Here is a tiny trained network, its code and every weight. The questions are about switching its units off for an input and a class, where a switched-off unit gives its printed mean instead of its output.

import numpy as np


def w(rows, s, z=0):
    codes = np.array(rows[::2]) - 128.0
    scale = np.full(codes.shape[1], s)
    scale[-1] = z or s
    return codes * scale


def f(y):
    return np.maximum(y, 0)


def log_softmax(a):
    a = a - a.max(-1, keepdims=True)
    return a - np.log(np.exp(a).sum(-1, keepdims=True))


def net(x, mask):
    res = np.array(x, float).reshape(1, 4) / 4 @ E
    y = f(res @ A[0][:, :-1].T + A[0][:, -1])
    res = res + np.where(mask, y, B[0][:, -1]) @ B[0][:, :-1]
    return log_softmax(res[-1] @ U[:, :-1].T + U[:, -1])


A, B = {}, {}
E = w([
[225,113,200,187],'x0',
[85,254,156,189],'x1',
[210,175,44,151],'x2',
[179,179,155,2],'x3',
],0.0094)
A[0] = w([
[227,158,234,177,56],'n0',
[122,207,163,172,125],'n1',
[163,100,68,117,111],'n2',
[144,146,48,118,30],'n3',
[146,141,135,22,134],'n4',
[42,95,243,117,69],'n5',
[165,137,68,166,39],'n6',
[195,173,162,27,47],'n7',
[155,151,136,89,67],'n8',
[75,152,81,101,5],'n9',
[181,108,186,162,18],'n10',
[40,143,64,87,116],'n11',
[158,140,75,122,67],'n12',
[99,86,70,194,14],'n13',
[151,135,138,92,97],'n14',
[96,54,116,205,71],'n15',
[53,250,109,186,242],'n16',
[124,207,118,147,135],'n17',
[177,183,90,141,117],'n18',
[179,33,35,107,238],'n19',
[74,161,51,90,51],'n20',
[158,184,158,58,61],'n21',
[156,31,130,151,151],'n22',
[96,125,221,93,61],'n23',
[115,59,74,78,114],'n24',
[138,101,160,212,110],'n25',
[181,119,78,118,158],'n26',
[193,195,57,150,113],'n27',
],0.013,0.0027)
B[0] = w([
[227,123,15,27,213],'n0',
[158,146,214,84,193],'n1',
[107,88,190,92,176],'n2',
[120,103,116,115,171],'n3',
[119,200,142,144,218],'n4',
[39,77,108,55,209],'n5',
[14,112,109,86,170],'n6',
[55,195,98,160,222],'n7',
[92,173,99,164,163],'n8',
[173,108,41,63,180],'n9',
[190,84,64,118,174],'n10',
[233,108,83,43,223],'n11',
[81,77,125,120,162],'n12',
[66,255,97,253,187],'n13',
[104,171,117,148,159],'n14',
[97,200,122,125,200],'n15',
[190,169,178,98,253],'n16',
[132,111,204,105,187],'n17',
[52,105,148,55,183],'n18',
[143,144,192,98,246],'n19',
[196,106,67,61,205],'n20',
[115,198,122,180,196],'n21',
[167,190,157,81,203],'n22',
[32,88,117,91,182],'n23',
[195,171,182,140,206],'n24',
[105,154,82,97,185],'n25',
[85,137,153,85,180],'n26',
[3,49,140,62,206],'n27',
],0.0077,0.013)
U = w([
[207,127,41,90,150],'0',
[94,238,98,168,141],'1',
[54,68,168,89,141],'2',
[184,151,253,108,181],'3',
[149,138,168,116,255],'4',
[138,91,145,160,44],'5',
[143,120,130,182,51],'6',
[150,113,149,163,46],'7',
],0.016,0.0055)

Each question gives the input, the list of numbers given to net, and the class t.
The units are the neurons (one row each of A and B). Each row of codes is followed by its name. A weight is (code - 128) times the scale printed after its matrix; where a second scale follows, it is the last column's (A, B and U).
mask holds one flag per neuron, in row order. A switched-off neuron (its flag False) gives its mean, the last column of its row in B, instead of its output. The means were averaged over made-up inputs and are rounded, as every weight is.
A unit's drop is (log p(t) with every unit on - log p(t) with that unit switched off) / (log p(t) with every unit on - log p(t) with every unit switched off).
unit that matters most: the unit with the biggest drop
k most important neurons: the k neurons with the biggest drops, biggest first
drop when u is switched off: that unit's drop, to one decimal
input [-6,5,-5,0], class 0: unit that matters most -> n11
input [-5,3,0,5], class 0: 2 most important neurons -> [n11, n20]
input [1,-8,-1,-8], class 1: 2 most important neurons -> [n13, n15]
input [-5,4,-8,-8], class 1: 2 most important neurons -> [n13, n15]
input [2,7,1,8], class 1: 2 most important neurons -> [n7, n21]
input [-4,0,6,0], class 2: 2 most important neurons -> [n27, n0]
input [-5,6,2,0], class 3: 3 most important neurons -> [n16, n0, n17]
input [7,3,7,-6], class 0: 4 most important neurons -> [n0, n10, n5, n7]
input [7,6,3,-5], class 0: drop when n0 is switched off -> 1.8
input [-4,8,-4,5], class 3: drop when n16 is switched off -> 0.2
input [4,0,7,4], class 2: drop when n15 is switched off -> 0.0
input [-1,0,8,-7], class 2: 2 most important neurons -> [n27, n6]
